Here is a tiny trained network, its code and every weight. The questions are about switching its units off for an input and a class, where a switched-off unit gives its printed mean instead of its output.

import numpy as np


def w(rows, s, z=0):
    codes = np.array(rows[::2]) - 128.0
    scale = np.full(codes.shape[1], s)
    scale[-1] = z or s
    return codes * scale


def norm(h):
    return h / np.sqrt((h * h).mean(-1, keepdims=True) + 1e-5)


def f(y):
    return y / 2 * (1 + np.tanh(0.7978845608 * (y + 0.044715 * y**3)))


def log_softmax(a):
    a = a - a.max(-1, keepdims=True)
    return a - np.log(np.exp(a).sum(-1, keepdims=True))


def net(x, mask):
    res = np.array(x, float).reshape(1, 4) / 4 @ E
    u = 0
    for l in range(3):
        y = f(norm(res) @ A[l][:, :-1].T + A[l][:, -1])
        res = res + np.where(mask[u : u + 9], y, B[l][:, -1]) @ B[l][:, :-1]
        u += 9
    return log_softmax(norm(res)[-1] @ U[:, :-1].T + U[:, -1])


A, B = {}, {}
E = w([
[137,7,140,65,50,111],'x0',
[174,81,206,220,167,16],'x1',
[105,68,142,127,213,169],'x2',
[33,125,141,150,114,85],'x3',
],0.013)
A[0] = w([
[193,189,126,129,55,89,18],'L0N1',
[173,189,121,108,187,120,42],'L0N2',
[139,79,122,123,205,160,8],'L0N3',
[183,114,119,140,157,84,62],'L0N4',
[192,126,99,114,148,137,89],'L0N5',
[151,138,91,108,117,181,77],'L0N6',
[248,129,150,125,138,181,37],'L0N7',
[189,95,124,107,113,134,102],'L0N8',
[191,105,105,166,148,89,49],'L0N9',
],0.017,0.013)
B[0] = w([
[143,184,98,139,49,76,198],'L0N1',
[138,134,85,197,131,144,188],'L0N2',
[97,55,118,136,234,171,171],'L0N3',
[159,148,170,102,150,116,176],'L0N4',
[48,133,17,83,215,47,187],'L0N5',
[139,162,166,58,151,134,226],'L0N6',
[203,134,3,56,219,93,252],'L0N7',
[154,90,90,107,118,123,241],'L0N8',
[158,149,176,95,151,104,181],'L0N9',
],0.029,0.0034)
A[1] = w([
[148,31,116,129,96,137,67],'L1N1',
[2,109,99,144,136,97,2],'L1N2',
[112,185,142,226,214,150,89],'L1N3',
[84,61,172,148,220,185,47],'L1N4',
[124,38,147,78,131,91,94],'L1N5',
[86,120,149,76,141,218,100],'L1N6',
[155,132,210,146,147,111,78],'L1N7',
[166,89,191,115,189,53,89],'L1N8',
[35,137,141,132,121,43,37],'L1N9',
],0.023,0.0091)
B[1] = w([
[197,120,134,173,105,168,186],'L1N1',
[115,148,1,63,176,89,172],'L1N2',
[187,111,115,183,77,201,253],'L1N3',
[93,15,145,96,130,68,209],'L1N4',
[147,123,104,184,104,199,221],'L1N5',
[137,173,195,117,174,130,209],'L1N6',
[142,158,181,138,172,98,168],'L1N7',
[74,215,155,119,171,160,227],'L1N8',
[148,146,55,91,170,58,183],'L1N9',
],0.035,0.011)
A[2] = w([
[73,187,111,153,14,88,117],'L2N1',
[64,74,146,114,138,162,53],'L2N2',
[102,98,146,120,147,177,3],'L2N3',
[77,192,202,79,131,168,105],'L2N4',
[133,162,145,59,91,145,119],'L2N5',
[50,31,142,143,143,144,44],'L2N6',
[118,177,201,184,158,83,120],'L2N7',
[110,109,111,207,33,197,65],'L2N8',
[98,180,156,126,4,39,97],'L2N9',
],0.026,0.0046)
B[2] = w([
[196,63,242,68,167,109,179],'L2N1',
[186,107,192,89,122,67,156],'L2N2',
[168,134,143,139,145,37,154],'L2N3',
[60,152,165,178,95,100,252],'L2N4',
[50,146,135,163,125,116,185],'L2N5',
[217,114,235,106,118,53,178],'L2N6',
[13,113,132,50,85,133,218],'L2N7',
[119,97,97,175,7,177,250],'L2N8',
[180,2,194,152,228,109,184],'L2N9',
],0.028,0.011)
U = w([
[26,198,179,143,125,128,131],'0',
[138,150,3,80,173,96,253],'1',
[146,116,118,195,50,188,5],'2',
[151,70,192,113,149,72,171],'3',
],0.021,0.00073)

Each question gives the input, the list of numbers given to net, and the class t.
The units are the neurons (one row each of A and B). Each row of codes is followed by its name. A weight is (code - 128) times the scale printed after its matrix; where a second scale follows, it is the last column's (A, B and U).
mask holds one flag per neuron, layer by layer. A switched-off neuron (its flag False) gives its mean, the last column of its row in B, instead of its output. The means were averaged over made-up inputs and are rounded, as every weight is.
A unit's drop is (log p(t) with every unit on - log p(t) with that unit switched off) / (log p(t) with every unit on - log p(t) with every unit switched off).
The circuit of an input: a set's keep is (log p(t) with only the set's units on - log p(t) with every unit switched off) / (log p(t) with every unit on - log p(t) with every unit switched off). Starting from the 12 units with the biggest drops (on a tie, the unit counted first), units are removed one at a time, each time the one whose removal leaves the highest keep (on an exact tie, the one counted first), for as long as the keep stays at least 0.8.
units of the circuit, in order: the units of the circuit, biggest drop first
most important unit: the unit with the biggest drop
top k neurons: the k neurons with the biggest drops, biggest first
top k neurons in layer l: the k neurons of layer l with the biggest drops, biggest first
drop of u: that unit's drop, to one decimal
input [-7,-4,-4,-7], class 1: top 2 neurons -> (L0N7 L0N6)
input [8,5,1,-4], class 2: units of the circuit, in order -> (L1N5)
input [-3,4,-4,-3], class 0: top 4 neurons -> (L0N9 L0N4 L1N8 L2N7)
input [-6,2,-7,-5], class 3: top 4 neurons -> (L0N1 L1N5 L2N1 L1N1)
input [5,-6,-7,-4], class 3: top 2 neurons -> (L0N1 L2N9)
input [-1,3,-3,-3], class 0: top 2 neurons in layer 1 -> (L1N8 L1N9)
input [8,1,5,7], class 2: top 4 neurons -> (L1N5 L0N5 L1N1 L2N8)
input [4,-6,6,0], class 0: top 2 neurons -> (L1N6 L0N3)
input [6,7,6,8], class 1: top 3 neurons -> (L1N9 L1N2 L0N3)
input [-6,-3,7,-3], class 3: units of the circuit, in order -> (L1N4 L0N3)
input [-6,5,-2,0], class 2: top 2 neurons -> (L1N3 L0N2)
input [-7,-2,0,6], class 2: top 2 neurons -> (L1N3 L0N5)
input [-7,8,8,4], class 0: top 2 neurons -> (L1N8 L1N7)
input [-8,-2,8,-8], class 1: units of the circuit, in order -> (L0N7)
input [-7,-5,8,7], class 3: top 3 neurons -> (L0N1 L0N5 L1N4)
input [-2,-4,-5,3], class 3: units of the circuit, in order -> (L1N3 L1N8)
input [8,7,6,-7], class 2: top 3 neurons -> (L1N5 L0N8 L1N1)
input [-6,-6,-7,-3], class 3: top 4 neurons in layer 1 -> (L1N3 L1N5 L1N8 L1N6)
input [4,8,-8,1], class 0: top 2 neurons in layer 2 -> (L2N7 L2N4)
input [-3,5,7,8], class 1: units of the circuit, in order -> (L1N2)
input [5,4,-1,0], class 2: top 2 neurons in layer 0 -> (L0N8 L0N6)
input [4,-7,-7,2], class 0: top 2 neurons -> (L1N6 L0N6)
input [-3,-5,5,-5], class 0: top 4 neurons -> (L0N6 L1N6 L1N2 L1N9)
input [0,2,2,1], class 0: top 2 neurons -> (L1N8 L1N7)
input [1,4,4,-7], class 1: drop of L0N7 -> 0.6
input [-4,3,-1,-5], class 1: drop of L0N7 -> 0.7
input [-8,-3,5,6], class 2: most important unit -> L1N3
input [1,2,-4,-5], class 1: drop of L0N7 -> 0.5
input [3,-3,7,8], class 1: drop of L1N2 -> 0.9
